Here is a tiny trained network, its code and every weight. The questions are about switching its units off for an input and a class, where a switched-off unit gives its printed mean instead of its output.

import numpy as np


def w(rows, s, z=0):
    codes = np.array(rows[::2]) - 128.0
    scale = np.full(codes.shape[1], s)
    scale[-1] = z or s
    return codes * scale


def norm(h):
    return h / np.sqrt((h * h).mean(-1, keepdims=True) + 1e-5)


def f(y):
    return np.maximum(y, 0)


def log_softmax(a):
    a = a - a.max(-1, keepdims=True)
    return a - np.log(np.exp(a).sum(-1, keepdims=True))


def net(x, mask):
    res = np.array(x, float).reshape(1, 3) / 4 @ E
    u = 0
    for l in range(2):
        y = f(norm(res) @ A[l][:, :-1].T + A[l][:, -1])
        res = res + np.where(mask[u : u + 4], y, B[l][:, -1]) @ B[l][:, :-1]
        u += 4
    return log_softmax(norm(res)[-1] @ U[:, :-1].T + U[:, -1])


A, B = {}, {}
E = w([
[254,123,76,68,46],'x0',
[98,80,13,89,159],'x1',
[96,127,143,32,216],'x2',
],0.0024)
A[0] = w([
[208,165,122,57,79,192],'0.n1',
[195,206,165,89,120,39],'0.n2',
[251,188,137,3,106,1],'0.n3',
[252,151,87,83,34,96],'0.n4',
],0.0062,0.0058)
B[0] = w([
[152,170,185,108,174,254],'0.n1',
[224,150,87,172,62,153],'0.n2',
[184,159,84,178,1,188],'0.n3',
[45,70,127,98,178,244],'0.n4',
],0.0094,0.005)
A[1] = w([
[78,101,238,180,126,4],'1.n1',
[98,98,89,251,92,204],'1.n2',
[145,122,206,254,70,9],'1.n3',
[61,44,128,97,106,40],'1.n4',
],0.0071,0.002)
B[1] = w([
[171,71,159,2,116,253],'1.n1',
[196,202,64,203,21,237],'1.n2',
[5,44,63,144,246,248],'1.n3',
[135,118,62,223,117,207],'1.n4',
],0.0063,0.0037)
U = w([
[29,60,55,178,196,81],'0',
[170,135,247,20,189,55],'1',
[208,225,80,224,29,253],'2',
],0.011,0.0036)

Each question gives the input, the list of numbers given to net, and the class t.
The units are the neurons (one row each of A and B). Each row of codes is followed by its name. A weight is (code - 128) times the scale printed after its matrix; where a second scale follows, it is the last column's (A, B and U).
mask holds one flag per neuron, layer by layer. A switched-off neuron (its flag False) gives its mean, the last column of its row in B, instead of its output. The means were averaged over made-up inputs and are rounded, as every weight is.
A unit's drop is (log p(t) with every unit on - log p(t) with that unit switched off) / (log p(t) with every unit on - log p(t) with every unit switched off).
The circuit of an input: a set's keep is (log p(t) with only the set's units on - log p(t) with every unit switched off) / (log p(t) with every unit on - log p(t) with every unit switched off). Starting from all 8 units, units are removed one at a time, each time the one whose removal leaves the highest keep (on an exact tie, the one counted first), for as long as the keep stays at least 0.8.
units of the circuit, in order: the units of the circuit, biggest drop first
k most important neurons of layer l: the k neurons of layer l with the biggest drops, biggest first
drop when u is switched off: that unit's drop, to one decimal
input [7,7,-8], class 0: units of the circuit, in order -> (0.n4)
input [-2,-3,1], class 1: 3 most important neurons of layer 0 -> (0.n3; 0.n2; 0.n4)
input [1,-4,-6], class 1: units of the circuit, in order -> (0.n3; 1.n1)
input [-8,8,-2], class 2: units of the circuit, in order -> (0.n4; 1.n2)
input [4,2,2], class 1: 2 most important neurons of layer 0 -> (0.n1; 0.n4)
input [6,-3,-1], class 1: 2 most important neurons of layer 0 -> (0.n1; 0.n4)
input [8,7,-4], class 0: 2 most important neurons of layer 1 -> (1.n4; 1.n1)
input [2,5,-8], class 0: 2 most important neurons of layer 0 -> (0.n4; 0.n3)
input [1,-5,6], class 2: 3 most important neurons of layer 0 -> (0.n4; 0.n2; 0.n3)
input [8,-7,-2], class 1: 2 most important neurons of layer 1 -> (1.n2; 1.n4)
input [-2,-8,-1], class 0: 2 most important neurons of layer 0 -> (0.n1; 0.n4)
input [-7,-1,2], class 1: 2 most important neurons of layer 0 -> (0.n3; 0.n4)
input [1,6,3], class 1: 2 most important neurons of layer 1 -> (1.n3; 1.n2)
input [0,6,-7], class 2: 2 most important neurons of layer 1 -> (1.n2; 1.n3)
input [3,-5,8], class 2: units of the circuit, in order -> (0.n3)
input [5,4,-6], class 0: 2 most important neurons of layer 1 -> (1.n4; 1.n1)
input [-2,-2,2], class 1: 2 most important neurons of layer 0 -> (0.n3; 0.n4)
input [-3,5,-2], class 2: 2 most important neurons of layer 0 -> (0.n1; 0.n4)
input [7,-7,4], class 2: drop when 1.n1 is switched off -> 0.1
input [4,5,1], class 1: units of the circuit, in order -> (0.n1)
input [-2,-2,5], class 1: drop when 0.n3 is switched off -> 0.0
input [-7,4,-8], class 2: drop when 0.n1 is switched off -> 1.0
input [0,-6,-7], class 0: drop when 1.n3 is switched off -> 1.0
